Here is a tiny trained network, its code and every weight. The questions are about switching its units off for an input and a class, where a switched-off unit gives its printed mean instead of its output.

import numpy as np


def w(rows, s, z=0):
    codes = np.array(rows[::2]) - 128.0
    scale = np.full(codes.shape[1], s)
    scale[-1] = z or s
    return codes * scale


def f(y):
    return y / 2 * (1 + np.tanh(0.7978845608 * (y + 0.044715 * y**3)))


def log_softmax(a):
    a = a - a.max(-1, keepdims=True)
    return a - np.log(np.exp(a).sum(-1, keepdims=True))


def net(x, mask):
    res = np.array(x, float).reshape(1, 2) / 4 @ E
    y = f(res @ A[0][:, :-1].T + A[0][:, -1])
    res = res + np.where(mask, y, B[0][:, -1]) @ B[0][:, :-1]
    return log_softmax(res[-1] @ U[:, :-1].T + U[:, -1])


A, B = {}, {}
E = w([
[181,82,55,97,59,116,156,9,122],'x0',
[13,133,187,121,144,212,213,56,169],'x1',
],0.013)
A[0] = w([
[111,204,149,196,144,91,61,207,83,95],'n0',
[75,116,156,66,186,164,100,168,110,73],'n1',
[235,92,104,116,220,40,14,174,13,109],'n2',
[37,198,203,190,175,9,84,225,143,174],'n3',
[240,1,83,67,76,167,111,76,98,89],'n4',
[201,62,97,118,157,102,33,196,136,79],'n5',
[165,115,59,126,166,148,101,133,84,247],'n6',
],0.0081,0.013)
B[0] = w([
[155,216,158,96,79,119,72,80,41,188],'n0',
[115,131,182,112,98,121,137,2,37,148],'n1',
[80,85,83,114,124,167,197,105,160,236],'n2',
[141,176,128,118,129,122,137,121,161,248],'n3',
[122,216,122,100,75,90,115,119,78,195],'n4',
[89,95,119,113,159,121,185,82,71,185],'n5',
[146,168,123,114,117,165,157,191,197,219],'n6',
],0.018,0.017)
U = w([
[32,123,134,112,152,163,173,96,137,124],'0',
[172,207,141,90,91,106,100,126,94,99],'1',
[172,171,118,134,157,150,118,224,250,250],'2',
[129,133,137,158,124,94,64,165,130,98],'3',
[147,109,127,151,142,124,79,124,109,99],'4',
[140,114,135,154,158,122,84,179,111,91],'5',
[148,93,109,186,166,121,62,128,105,100],'6',
[133,96,131,178,151,116,64,175,119,92],'7',
],0.017,0.014)

Each question gives the input, the list of numbers given to net, and the class t.
The units are the neurons (one row each of A and B). Each row of codes is followed by its name. A weight is (code - 128) times the scale printed after its matrix; where a second scale follows, it is the last column's (A, B and U).
mask holds one flag per neuron, in row order. A switched-off neuron (its flag False) gives its mean, the last column of its row in B, instead of its output. The means were averaged over made-up inputs and are rounded, as every weight is.
A unit's drop is (log p(t) with every unit on - log p(t) with that unit switched off) / (log p(t) with every unit on - log p(t) with every unit switched off).
The circuit of an input: a set's keep is (log p(t) with only the set's units on - log p(t) with every unit switched off) / (log p(t) with every unit on - log p(t) with every unit switched off). Starting from all 7 units, units are removed one at a time, each time the one whose removal leaves the highest keep (on an exact tie, the one counted first), for as long as the keep stays at least 0.8.
circuit, biggest first: the units of the circuit, biggest drop first
k most important neurons: the k neurons with the biggest drops, biggest first
drop when u is switched off: that unit's drop, to one decimal
input [-3,-3], class 2: circuit, biggest first : [n4]
input [3,1], class 2: 4 most important neurons : [n0, n1, n5, n2]
input [-7,6], class 1: 3 most important neurons : [n2, n3, n5]
input [3,0], class 2: circuit, biggest first : [n0, n5]
input [7,6], class 1: 3 most important neurons : [n2, n4, n5]
input [-6,-7], class 0: 2 most important neurons : [n2, n5]
input [-3,-2], class 2: 2 most important neurons : [n4, n1]
input [-7,-7], class 0: 2 most important neurons : [n2, n5]
input [5,2], class 1: 2 most important neurons : [n2, n4]
input [3,-6], class 0: drop when n2 is switched off : 0.5
input [2,-1], class 2: drop when n3 is switched off : 0.0
input [8,5], class 1: drop when n4 is switched off : 0.3
input [-4,-4], class 0: drop when n5 is switched off : 0.7
input [-3,3], class 2: circuit, biggest first : [n5]
